Each row of numbers belongs to one of the things below and depends on some of the facts about them. Some rows are named. Which thing is each other row?

Known rows:
gideke: [ 23  24  32 -33  20  13   4  -3  11 -55   3   3  34   6  14  -7 -16  11
  12  -3   1  30 -22  32  10 -16 -22 -13  -2 -18 -20 -28   0  19   2  33
 -26 -23   5   9  21]
plemen: [ 22  -4  18 -28  10  17  -8  17  10 -11  12  10  46   0  24 -12   0  13
   3  -3 -18 -29 -37  28  18 -19  -7 -19  10 -41  -4 -11 -14  20   8   2
 -33 -36 -13   0 -12]
trabro: [ 25  -6   8 -15  14   0   4  18 -16 -30   8  10  35 -14  22  -8  -8  12
   6 -15 -14   6 -29  25  12 -14  -1 -35  -3 -22  -5  -4  -5  -1  -2   5
 -23 -30  -4   2  -1]
klasos: [ 11 -12  17   1  19   0 -10  20 -30  13 -12 -14  -4 -18  25   9   5  14
 -31   7  13 -14  -3   5  -9 -24  20   5  13  39  19  -7  36 -13   5  -1
 -11   1  -4  19  17]
flufe: [ -3  33  11 -12  -7   9  15  25 -14  -4 -16 -32   9  15  -3   4  26  14
  -5  -4 -15 -12  -2 -16   2  -1  27 -19  28  43   5  -9  22 -12  -6 -27
  -6 -13   4  25  -7]
kifla: [  5  26  15 -11  -8   4  13  21 -24  -8 -20 -33  -1  -4  14   3  -6   5
 -11  -9 -11  -5   1  -4   1  -5  24 -10  21  53   2  -7  19 -22 -11 -18
  -8 -10  -2  32   1]
saplo: [ 10  -3   6   6   5   1   2   1 -19  20   9  -2  -1  -6   5   3  11  11
 -18   8 -16 -15   4   7  -3 -34   8 -22 -16  35   2 -20  28 -10  10  -9
   8 -15  -4  -9   5]
nunostum: [ -9 -10  13  -9  10  16 -16 -19  35   4  18  -9   0  13 -16  19  69  34
  25  17   3  22   5  -8  -3  17 -30  -1 -12 -24 -11  -4   8  27   8   8
 -11  11  11  -1  21]
litramos: [ -4 -23  -4 -13 -17  15 -16 -19   5  12  -3 -28 -14 -21  23   4  16  17
  25 -10  -7  22   7  -2  -2  14 -13  -6  -1  -8 -16   6 -11  -2 -17  -3
 -14   9  -1  18   1]
plifugrol: [-14 -19   9 -21 -13  31 -26 -16  33  32   7 -25  -3   5   7   9  47  25
  20   4  -9 -14  -6  -5   3   7 -20  11  14 -32  -9   4 -20  26  -4  -8
 -21   5 -12  10  -6]
gresi: [  2 -10   4 -25  23  -4 -14  11 -32 -21 -14  -2   2 -14 -19  10  16  16
  12   4 -36   4 -29  21   5 -14  19   1  22 -11 -29 -37  47   2  16 -21
 -19 -14  -8  -6  18]
stute: [  5  -8   2 -14  -9  26 -26 -22  50   2  -5   7  34  13  43  -3   3  -1
  25  -8 -12 -20 -33   1   9  -8 -12 -16  27 -34   5   5 -30  27 -21   8
 -25 -31  -5  14  -6]
grugim: [  8  -2 -14  15  -2  -6   5   7  31 -35   3   5  34  12  26  14  21  13
  35 -14 -20  16 -20 -14  -3  30   4 -44  10  -8   6  26 -10  13 -21   0
 -15 -28  17  21   5]
subre: [ 14 -24 -10  13   4  -2 -18 -14  25 -17  11  17  25   0  34   9   6   6
  30  -8 -13   7 -21   6  -1   6 -11 -34  -2 -14   7  12 -10  15 -16  14
 -16 -28   1   4   8]
plogru: [ 11   3  -5  -2  -9   1   1  -2  18 -37 -19 -10  24   3  51   5 -20  -2
  30 -26  -8  17 -20 -13   6  25   5 -26  25  -3  10  28 -23  -3 -33  10
 -31 -22  13  40   9]
mafo: [ -1 -18 -20  18 -10   7 -18 -29  37  13   2  -1  -7  -6  29   7   7  14
   9 -11   4  14   8 -10  -9 -19 -12 -23  -1  18   2  11  -5  12 -30   4
   1  -1  -6  10  -6]
medo: [ -1 -10  -9   9 -15   5 -17 -29  31   8  -7  -9  -6  -5  31   9  -2   9
  19 -11   5  17   7 -12  -4 -13  -8 -17  10  21  -5   6  -8  12 -40   4
  -6   5 -10  21  -5]
stelo: [ -6 -16  -9  12  -4  10 -25 -26  53  23   3  -1   4  14  19   7  37  18
  16  -1   5 -21  -5 -14  -9 -23 -17 -13   9   6   9   2 -16  30 -20  -8
  -9  -2 -14   7 -14]
fibrum: [  1 -26  -1  10   4   6 -22 -20  25   0 -23 -13 -11 -25  54  13   1   8
   2 -20  35  12   4  -9  -8 -14   2   8  29  27  15  18  -4   5 -38  10
 -25  19  -8  42   7]
runer: [ -2 -12 -10  11 -12   5 -18 -34  29   5  -3 -10 -10  -8  28   4   2   8
  18 -15   6  13   8 -11  -8 -11  -8 -15   7  21  -3   2 -12  15 -35   1
  -8   5 -12  21  -5]

How the things are related:
Φ: uses; γ: is of sort; π: sits directly inside
bodrur Φ: skufi, klufifin, grusul
brolan Φ: litramos
dadal Φ: klarola, pokastol, plogru
dagar Φ: mafo
draster Φ: geplok, gozol
drirur Φ: damu
drisubra Φ: plogru, stako
fefi Φ: flaplitas
fidin Φ: brubol, sugi
flaplitas Φ: klekles, duklim
flivu Φ: draster
floder Φ: gideke
floguna Φ: nepo, kabes
flufe Φ: stako
gideke Φ: geki
gozol Φ: fatik
graben Φ: ganobas
gresi Φ: damu, ruplen
grinul Φ: fibrum
grugim Φ: geskin
grusul Φ: skapun
guvir Φ: klarola
kigros Φ: brubol
klabrikes Φ: stako
klagribrok Φ: klekles
klasos Φ: fibrum
klenol Φ: guvir
kligil Φ: kabes
klinel Φ: drisubra
kluski Φ: votra, kabes
lekla Φ: radopos
lukobil Φ: fidin, stako
mabrorus Φ: klenol
mafo Φ: plutasil
memuplol Φ: fovom
nakem Φ: givuva, sostikal, flivu
napugin Φ: reskin, plidrovu
nubripar Φ: klekles, geplok
nunostum Φ: geki, fatik, rizas, skapun
nutarol Φ: brubol, klenol, fibrum
nutro Φ: fatik, sugi
pedrezo Φ: brubol
pela Φ: flufe, klufifin, satrer
plegun Φ: runer
plemen Φ: treplo
plidrovu Φ: vurum
plifugrol Φ: gozol, treplo
plogren Φ: fidin
plutasil Φ: toflan
pokastol Φ: kifla
pudetrek Φ: faskim
redom Φ: skufi
regu Φ: gideke
reskin Φ: kibugum
rifetrir Φ: goklok
ruplen Φ: nutro
saplo Φ: flukler, radopos
sefi Φ: zitrur, flufe
sirar Φ: kifla, tadril
skapun Φ: troflen
skufi Φ: plifugrol, stute
sobres Φ: plifugrol
sofaskon Φ: gideke
sostikal Φ: tibrestik
staskar Φ: luske, stako
steflal Φ: kluski, sefi, vobi
stelo Φ: plemen
stistugrin Φ: pela
stoloflen Φ: klasos
stoti Φ: skufi
subre Φ: nutres
tadril Φ: geskin, stako
tafon Φ: medo
trutribil Φ: drirur
tudri Φ: fovom
tugube Φ: plogru, floguna
vagrim Φ: ganobas
vibak Φ: sostikal
vobi Φ: geskin
vurum Φ: zarada, gresi
zarada Φ: ganobas
zitrur Φ: brimin
zofik Φ: tibrestik, geki
{bodrur, brafak, brubol, draster, drisubra, fibrum, flivu, flukler, fovom, geki, grinul, kigros, lukobil, luske, mafo, medo, nakem, nutarol, plidrovu, pokastol, redom, rizas, runer, skufi, stelo, stoti, treplo, tudri, vobi, votra, zarada} γ 907
{brimin, brolan, damu, fefi, fidin, floder, flufe, geskin, givuva, gozol, kifla, klabrikes, klasos, klekles, klufifin, kluski, lekla, memuplol, motril, nepo, pudetrek, radopos, saplo, skapun, sugi, tadril, tramur, troflen, trutribil} γ 419
{dadal, flaplitas, ganobas, geplok, goklok, graben, grusul, kibugum, klarola, kligil, plogren, regu, sirar, sobres, sofaskon, staskar, studa, tafon} γ 789
{dagar, duklim, grugim, nubripar, plogru, ruplen, sefi, stagritre, stute, subre, tugube, vagrim, zitrur, zofik} γ 868
{drirur, klenol, litramos, nunostum, nutres, pedrezo, plifugrol, rifetrir, steflal, trogu} γ 669
{faskim, fatik, floguna, gideke, napugin, nutro, pela, plemen, plutasil, stistugrin, stoloflen, trabro, vibak} γ 374
{gresi, guvir, kabes, klagribrok, klinel, mabrorus, plegun, plomu, reskin, satrer, sostikal, stako, tibrestik, toflan, vurum} γ 80
π vagrim <- bodrur, floder, kibugum, plemen, zarada
π sugi <- brafak, fatik, flukler, nutarol, radopos, trogu, trutribil
π mabrorus <- brolan, kluski, stistugrin, tadril, troflen
π sefi <- dagar, grugim, skufi
π napugin <- draster, fibrum, gideke, pela, stoti, studa
π subre <- drirur, grinul, plomu
π klenol <- duklim, fidin, kifla, klabrikes, rizas, stoloflen
π kabes <- faskim, guvir, medo, nutro, plegun, stelo
π pudetrek <- fefi, vurum
π geplok <- flivu, floguna, redom
π dagar <- fovom, geskin, klinel, sofaskon
π nutres <- ganobas, klufifin, reskin, sostikal, staskar
π tramur <- givuva, regu, saplo, vobi
π stako <- goklok, graben, klasos, plidrovu, pokastol
π tafon <- klarola, litramos, plifugrol, sirar, zofik
π lukobil <- kligil, napugin, nepo, nubripar, nunostum, pudetrek, subre
π gozol <- mafo, stagritre, vagrim
π nubripar <- ruplen

Which thing is each row?
No name comes twice in this set of rows, the named rows included.
[ 26   1   7 -13   8  -2  21  30 -16 -30  11   7  35  -7  29  -6 -11   9
   4 -16 -15   7 -20  16  12  -3  -4 -44 -12 -16  -6   3 -16 -13  -2  11
 -18 -35   9   4   0]	floguna
[ 27  10  21 -15  22  -1   9   2  -3 -50  20  13  38   3   6  -3   0  19
  11   1  -9  20 -25  25   8 -10 -25 -27 -15 -13  -8 -24   0  17   5  26
 -22 -21   7  -2  20]	vibak
[  1 -14  -6  -4  12   4 -34 -16  39 -43  -4  11  34   2  19  13  22   5
  31  -8  -8  16 -31   9   0  10   1  -9  37 -21   0  -5   7  31 -13  11
 -31 -20  -3  16  18]	ruplen
[ 12  14  13 -38  -7   3  22  18 -43  -6 -23 -24 -13  -9  15  -8 -49  -1
   5  -9 -35   0 -13   4  11 -12   9 -15   4   3 -22  -3  -2 -34  -3  -5
 -13 -24   4  14  12]	kabes
[-16 -11  -8  -9   6 -12  23  15   2  13 -37  -7   0 -13  37  -8 -28   6
   7  -1   4  19 -14  -5  20  -1  -8  -7  34  41  -2  31   4  -5  -7   1
 -18  20   1  35   3]	klarola
[-21 -25  -8   3  32 -11   4  17  17   6 -14   7  15  -4  11   5  18  23
  12  10   8  10 -30  -3  16  -1  -7  -5  38  29   3  15  29  17  12  -6
 -23  23   1  16   8]	plogren
[ -6  20  15  -7  -8  17 -15 -56  55 -21 -17 -17  -6  17  13   7  -5   6
  29  -5  20  33   8  -8  -9 -17 -28   6  11  23 -12 -23  -6  31 -36  24
 -13  15  -4  30  16]	geki
[ -9 -27 -14  -7  -3   9 -32 -17   9  -2  -1 -21 -12 -23  -1  14  45  24
  35  -7 -13  40  -1   1  -3  21  -2  -2  15 -13 -30  -4  14   8 -11  -8
 -16   8  -5   9   2]	drirur
[  7  -2  21  16  -9 -18   0  -3 -55   7  28 -13  13  -8 -18   2   0  18
   1  12 -30 -18 -11  19 -16 -19   9  -6 -14  53   5 -10  23  18   1 -26
  -3  -8 -19  14  -1]	fefi
[  3   4  19  -1  22   3 -11  20 -23  -8 -15 -24   6  -9   2  13  30  13
 -18   6   4 -12 -11   9  -8 -14  27  13  35  34  11 -18  44   0   6 -10
 -19   1  -9  22  14]	fidin
[ -2 -33   6  -2   1   3  -9   7  -5   9 -10 -29 -14 -28  36  16  27  15
  10  -9  18  18   5 -19   0  29  -4   6  10  -2   1  31  -9 -10 -12   7
 -22  16   7  28  16]	klenol

Now the same things, written a new way:
Known rows:
tugube: [ 11   7  -2 -16 -54  -6  21 -29  28 -11  29 -10  53 -41]
draster: [ -6  11 -21   1  15  14 -10 -18  -3  43   6 -23   0  21]
nubripar: [ 10  33   3 -19 -45   3  31   0  36  19  38 -25  53 -40]
duklim: [ 14  25  11 -10 -51 -12  38   1  13  22  37 -28  50 -41]
faskim: [  4 -10  22  17  42  -4  -8 -10 -17   0 -11 -10 -20  15]
tibrestik: [-17 -10  19   0 -37  19  46  23  20 -21 -18  13 -10  -3]
kluski: [ 33  11  11  -6 -13  -6  26   8  14 -29 -25  27   0 -18]
tafon: [-10  -8  -8  -5  40  -6 -26  -7 -37  37  -4  29 -11 -19]
rizas: [-11 -23 -22   1  15  12  -2 -22  -9  40  13 -21  -7  24]
geki: [-10 -29 -21   4  16  11   9 -20 -14  40  13 -21  -5  23]
givuva: [ 29   0  15 -13  -9  17  39  38  16  -7 -14  16   2 -10]
sugi: [ 29  -5  16 -23 -21  12  17  44   5 -17 -12  13   6   5]
memuplol: [ 29  13  25 -10  -5   2  18  23  21 -30  -1  29 -11 -19]
plogru: [ 20 -15   5  -9 -61 -21  26 -18   1  -3  37 -25  53 -37]
satrer: [ -3  -2  15  11 -44  -3   6  16  24 -26 -21   9 -16  -7]
klinel: [ -7  12  13   7 -49   8   0   7  23 -45 -27  19  -7 -10]
klenol: [-40  13 -24  59   7  -7  -6  13 -17 -58   8 -30  29  42]
zarada: [-20   5 -13 -18  12 -25 -18 -32 -13  19   6 -13 -18  27]
motril: [ 27   9  21 -11  -9  -2  20  27  15 -25  -6  22  -8 -16]
graben: [-21  -2 -13 -36  33 -26 -30  -6 -36  33 -15  24 -17  -8]

Rows to name:
No name comes twice in this set of rows, the named rows included.
[  2  -6  24  20  48   4 -13 -13 -11  -7  -7  -8 -25  11]	plutasil
[ -4  45  23   7 -36  14  23  26  25 -16 -25  11  -5 -15]	klagribrok
[ -9  -3 -29   3  18  11 -28 -28  20  31  13 -14 -12  14]	bodrur
[  2  19 -12   1  39  -2 -17   4 -42  56 -21  16   1 -19]	flaplitas
[  6  -7   3 -21 -49 -11  26   4  35  22  50 -28  43 -34]	stute
[ 16  13  14 -36 -15   0  11  32  24 -23 -17  24  -6  -1]	trutribil
[-10  14  28   4 -39   3  23  16  19 -34 -15  16 -18 -11]	plomu
[ -5  -2 -10  11  17  -6 -13 -34 -16  22  16 -15 -14  16]	brafak
[ 36 -12  13  -3 -15  -4  11  33  22  -9 -13  12  -9 -10]	klufifin
[-20  14  27 -11 -39  -8  17  16  21 -38 -16  16 -20  -2]	reskin
[ -6 -10 -17   8  11  -4 -11 -12 -12  44  15 -29 -10  25]	treplo
[  2  -4  15  12  44   1 -12 -11  -7  -2 -15  -9 -21  16]	trabro

